Below is a small trained network, with its code and all its weights. Each question gives an input and a target symbol and asks what happens when units are switched off, that is, made to give their printed mean instead of their output.

import numpy as np


def w(rows, s, z=0):
    codes = np.array(rows[::2]) - 128.0
    scale = np.full(codes.shape[1], s)
    scale[-1] = z or s
    return codes * scale


def f(y):
    return np.maximum(y, 0)


def softmax(a):
    e = np.exp(a - a.max(-1, keepdims=True))
    return e / e.sum(-1, keepdims=True)


def log_softmax(a):
    a = a - a.max(-1, keepdims=True)
    return a - np.log(np.exp(a).sum(-1, keepdims=True))


def net(x, mask):
    ids = ['αβγδεζηθλμξπτφψω'.index(c) for c in x.split()]
    T = len(ids)
    res = E[ids] + P[:T]
    r = res
    for j in range(2):
        rows = slice(3 * j, 3 * j + 3)
        q, k, v = (r @ M[0][rows].T for M in (Q, K, V))
        z = softmax(np.where(np.tri(T) > 0, q @ k.T / 3**0.5, -1e9)) @ v
        o = O[0][rows]
        res = res + np.where(mask[j], z, o[:, -1]) @ o[:, :-1]
    y = f(res @ A[0][:, :-1].T + A[0][:, -1])
    res = res + np.where(mask[2:6], y, B[0][:, -1]) @ B[0][:, :-1]
    return log_softmax(res[-1] @ U[:, :-1].T + U[:, -1])


Q, K, V, O, A, B = {}, {}, {}, {}, {}, {}
E = w([
[107,149,75],'α',
[113,121,143],'β',
[108,125,141],'γ',
[79,182,100],'δ',
[126,134,77],'ε',
[112,118,154],'ζ',
[92,159,84],'η',
[147,86,74],'θ',
[107,134,68],'λ',
[145,71,169],'μ',
[192,32,155],'ξ',
[61,161,98],'π',
[195,79,157],'τ',
[69,121,62],'φ',
[162,1,191],'ψ',
[208,237,129],'ω',
],0.019)
P = w([
[159,181,2],'0',
[164,166,11],'1',
[166,156,17],'2',
[172,143,42],'3',
[169,131,101],'4',
[169,122,131],'5',
[171,116,151],'6',
[169,115,173],'7',
[166,107,174],'8',
[164,104,184],'9',
[174,99,177],'10',
[170,86,178],'11',
],0.0076)
Q[0] = w([
[26,52,128],'H0',
[153,193,82],'H0',
[115,155,3],'H0',
[175,162,75],'H1',
[172,101,163],'H1',
[202,196,191],'H1',
],0.016)
K[0] = w([
[93,183,228],'H0',
[202,110,98],'H0',
[210,219,151],'H0',
[147,61,115],'H1',
[199,186,197],'H1',
[247,170,45],'H1',
],0.015)
V[0] = w([
[69,162,154],'H0',
[169,147,155],'H0',
[53,63,156],'H0',
[82,219,94],'H1',
[253,227,170],'H1',
[145,37,78],'H1',
],0.016)
O[0] = w([
[210,146,125,44],'H0',
[145,148,189,137],'H0',
[207,47,54,4],'H0',
[238,103,182,134],'H1',
[70,198,252,251],'H1',
[63,90,90,171],'H1',
],0.015,0.011)
A[0] = w([
[131,197,166,3],'N0',
[117,2,202,153],'N1',
[169,65,38,115],'N2',
[44,71,133,126],'N3',
],0.0091,0.0054)
B[0] = w([
[138,64,35,251],'N0',
[9,144,39,162],'N1',
[177,211,33,162],'N2',
[202,87,170,224],'N3',
],0.012,0.025)
U = w([
[85,253,151,175],'α',
[119,120,208,196],'β',
[119,200,215,117],'γ',
[135,159,133,117],'δ',
[175,140,164,114],'ε',
[195,126,177,99],'ζ',
[118,114,131,117],'η',
[156,157,140,168],'θ',
[155,160,156,76],'λ',
[85,121,95,8],'μ',
[121,169,108,125],'ξ',
[157,139,160,82],'π',
[170,111,173,98],'τ',
[111,66,142,92],'φ',
[144,110,128,199],'ψ',
[157,149,159,76],'ω',
],0.011)

Each question gives the input, a string of symbols that net reads in full, and the target symbol t.
The units are the heads (3 rows each of Q, K, V and O) and the neurons (one row each of A and B). Each row of codes is followed by its name. A weight is (code - 128) times the scale printed after its matrix; where a second scale follows, it is the last column's (O, A, B and U).
mask holds one flag per unit, heads first, then neurons. A switched-off unit (its flag False) gives its mean, the last column of its rows in O or B, instead of its output. The means were averaged over made-up inputs and are rounded, as every weight is.
A unit's drop is (log p(t) with every unit on - log p(t) with that unit switched off) / (log p(t) with every unit on - log p(t) with every unit switched off).
The circuit of an input: a set's keep is (log p(t) with only the set's units on - log p(t) with every unit switched off) / (log p(t) with every unit on - log p(t) with every unit switched off). Starting from all 6 units, units are removed one at a time, each time the one whose removal leaves the highest keep (on an exact tie, the one counted first), for as long as the keep stays at least 0.8.
units of the circuit, in order: the units of the circuit, biggest drop first
most important unit: the unit with the biggest drop
k most important neurons: the k neurons with the biggest drops, biggest first
drop when u is switched off: that unit's drop, to one decimal
input π ψ ξ ξ π τ, target φ: units of the circuit, in order : H1; N3
input ζ μ ξ θ τ λ τ, target β: units of the circuit, in order : N0; N3; H1; N2
input φ β θ φ α, target ξ: 3 most important neurons : N2; N3; N0
input θ δ τ ξ, target β: most important unit : N0
input τ ε β, target β: units of the circuit, in order : N2; N1
input θ θ ε τ δ δ, target β: units of the circuit, in order : N2; N1
input φ θ λ α π φ μ, target ξ: 2 most important neurons : N2; N0
input η θ φ β θ, target ξ: units of the circuit, in order : H1; N2; H0; N0
input θ ε φ ε, target ξ: 3 most important neurons : N2; N3; N0
input λ ω θ θ τ ε ψ α θ ε ξ, target α: units of the circuit, in order : N1; H1; N3
input ξ μ θ, target φ: 2 most important neurons : N3; N1
input θ ξ θ ε φ, target ξ: units of the circuit, in order : H1; N2; N0
input ξ θ δ θ φ ξ ω μ θ, target β: 3 most important neurons : N3; N0; N2
input θ φ μ ζ θ θ μ ψ μ ψ θ ξ, target μ: most important unit : H0
input δ θ ξ γ θ α θ θ λ ω θ, target β: 2 most important neurons : N0; N2
input π β φ ε, target ξ: units of the circuit, in order : H1; N2; N3
input μ ε θ λ τ ε ε, target β: units of the circuit, in order : N2; N1
input τ θ φ ζ ξ ξ θ θ, target φ: 2 most important neurons : N3; N2
input ξ φ θ ω ε θ ψ, target α: units of the circuit, in order : N1; H1
input φ θ θ, target ξ: most important neuron : N2
input γ θ φ ε ω γ λ β ω, target γ: 3 most important neurons : N1; N2; N3
input τ μ ψ δ ζ α ξ λ, target φ: units of the circuit, in order : H1; N3; N2
input γ θ λ λ φ β β ε δ φ θ ψ, target μ: 2 most important neurons : N1; N3
input τ θ θ ω ξ, target α: units of the circuit, in order : N1; N3; H1
input θ θ α θ ε ψ, target μ: 2 most important neurons : N1; N2
input α θ ω π θ θ α τ, target α: units of the circuit, in order : N1; N0
input ε μ ξ φ τ ε θ ξ, target φ: most important unit : H0
input δ ξ τ ε τ ε, target β: 3 most important neurons : N0; N3; N2
input γ φ μ ε φ β, target ξ: 3 most important neurons : N2; N3; N0
input ψ ξ ε, target μ: drop when H1 is switched off : 2.4
